Below are the code and all the weights of a small trained network. Each question names an input and a class and asks about switching units off, where a switched-off unit gives its printed mean instead of its output.

import numpy as np


def w(rows, s, z=0):
    codes = np.array(rows[::2]) - 128.0
    scale = np.full(codes.shape[1], s)
    scale[-1] = z or s
    return codes * scale


def norm(h):
    return h / np.sqrt((h * h).mean(-1, keepdims=True) + 1e-5)


def f(y):
    return np.maximum(y, 0)


def log_softmax(a):
    a = a - a.max(-1, keepdims=True)
    return a - np.log(np.exp(a).sum(-1, keepdims=True))


def net(x, mask):
    res = np.array(x, float).reshape(1, 2) / 4 @ E
    u = 0
    for l in range(2):
        y = f(norm(res) @ A[l][:, :-1].T + A[l][:, -1])
        res = res + np.where(mask[u : u + 6], y, B[l][:, -1]) @ B[l][:, :-1]
        u += 6
    return log_softmax(norm(res)[-1] @ U[:, :-1].T + U[:, -1])


A, B = {}, {}
E = w([
[123,186,213,225,176,157,101,184,78,216,115,119],'x0',
[244,50,62,181,69,165,133,217,69,44,234,94],'x1',
],0.011)
A[0] = w([
[155,180,181,205,146,136,102,156,91,189,112,124,83],'0.n0',
[74,135,96,44,141,70,115,39,215,83,98,140,2],'0.n1',
[115,132,104,127,120,117,136,149,106,128,162,100,112],'0.n2',
[134,85,94,109,108,109,120,132,139,102,165,123,136],'0.n3',
[127,130,120,118,110,122,132,127,116,141,133,121,40],'0.n4',
[39,223,166,94,211,97,126,94,150,252,35,154,53],'0.n5',
],0.015,0.0041)
B[0] = w([
[127,106,217,106,159,71,219,103,120,108,68,169,190],'0.n0',
[225,166,207,63,42,113,192,95,51,147,84,135,207],'0.n1',
[71,124,133,69,147,202,89,72,141,201,117,75,144],'0.n2',
[106,63,105,96,130,209,129,159,163,33,154,149,162],'0.n3',
[161,141,107,134,150,203,125,55,140,127,140,140,128],'0.n4',
[5,180,41,220,152,127,31,116,228,216,206,38,251],'0.n5',
],0.012,0.032)
A[1] = w([
[103,109,6,140,169,125,56,173,173,119,145,130,52],'1.n0',
[131,71,108,139,184,131,156,165,106,98,125,131,75],'1.n1',
[128,188,122,173,115,146,91,138,111,202,180,76,64],'1.n2',
[116,128,182,142,197,173,106,164,105,128,135,128,97],'1.n3',
[147,166,122,110,109,106,82,142,160,111,135,165,3],'1.n4',
[93,206,83,174,131,120,64,90,158,201,144,81,142],'1.n5',
],0.015,0.0039)
B[1] = w([
[138,93,127,196,188,102,99,191,140,228,143,175,181],'1.n0',
[122,196,87,114,74,141,41,119,105,100,104,142,160],'1.n1',
[43,148,145,152,90,119,85,150,236,137,56,114,204],'1.n2',
[159,145,96,77,99,79,161,77,158,153,131,109,151],'1.n3',
[145,156,128,88,137,145,76,91,118,114,145,153,128],'1.n4',
[89,197,95,113,6,162,104,122,141,209,133,57,254],'1.n5',
],0.013,0.023)
U = w([
[118,152,90,178,159,78,33,139,59,136,92,174,87],'0',
[66,168,127,149,86,130,109,107,161,223,115,75,211],'1',
[79,73,66,171,173,208,64,178,151,89,193,135,149],'2',
[143,133,125,160,171,125,126,119,143,130,153,153,25],'3',
[140,128,127,143,190,114,106,108,131,134,158,148,27],'4',
[201,105,108,41,66,154,160,99,96,80,125,131,166],'5',
[141,111,206,164,255,37,212,117,103,193,84,133,185],'6',
[135,154,122,139,180,132,126,136,126,133,149,149,2],'7',
],0.021,0.0055)

Each question gives the input, the list of numbers given to net, and the class t.
The units are the neurons (one row each of A and B). Each row of codes is followed by its name. A weight is (code - 128) times the scale printed after its matrix; where a second scale follows, it is the last column's (A, B and U).
mask holds one flag per neuron, layer by layer. A switched-off neuron (its flag False) gives its mean, the last column of its row in B, instead of its output. The means were averaged over made-up inputs and are rounded, as every weight is.
A unit's drop is (log p(t) with every unit on - log p(t) with that unit switched off) / (log p(t) with every unit on - log p(t) with every unit switched off).
The circuit of an input: a set's keep is (log p(t) with only the set's units on - log p(t) with every unit switched off) / (log p(t) with every unit on - log p(t) with every unit switched off). Starting from all 12 units, units are removed one at a time, each time the one whose removal leaves the highest keep (on an exact tie, the one counted first), for as long as the keep stays at least 0.8.
circuit, biggest first: the units of the circuit, biggest drop first
most important unit: the unit with the biggest drop
top k neurons: the k neurons with the biggest drops, biggest first
k most important neurons of layer l: the k neurons of layer l with the biggest drops, biggest first
drop when u is switched off: that unit's drop, to one decimal
input [-8,-4], class 5: circuit, biggest first => [0.n1, 0.n5]
input [5,4], class 6: circuit, biggest first => [0.n5, 1.n5]
input [3,4], class 5: 3 most important neurons of layer 1 => [1.n0, 1.n5, 1.n2]
input [6,1], class 6: most important unit => 0.n0
input [3,7], class 5: top 2 neurons => [0.n5, 1.n5]
input [8,7], class 6: top 4 neurons => [0.n5, 1.n5, 0.n0, 0.n3]
input [0,8], class 2: top 3 neurons => [0.n1, 0.n0, 0.n5]
input [0,2], class 2: top 4 neurons => [0.n1, 0.n0, 0.n5, 1.n5]
input [-8,5], class 5: top 2 neurons => [0.n5, 1.n2]
input [-7,-4], class 5: 2 most important neurons of layer 0 => [0.n1, 0.n5]
input [2,3], class 5: top 4 neurons => [0.n5, 1.n5, 1.n2, 1.n0]
input [-5,-2], class 5: drop when 1.n0 is switched off => 0.0
input [2,5], class 5: drop when 0.n5 is switched off => 1.1
input [-4,4], class 2: drop when 0.n5 is switched off => 0.1
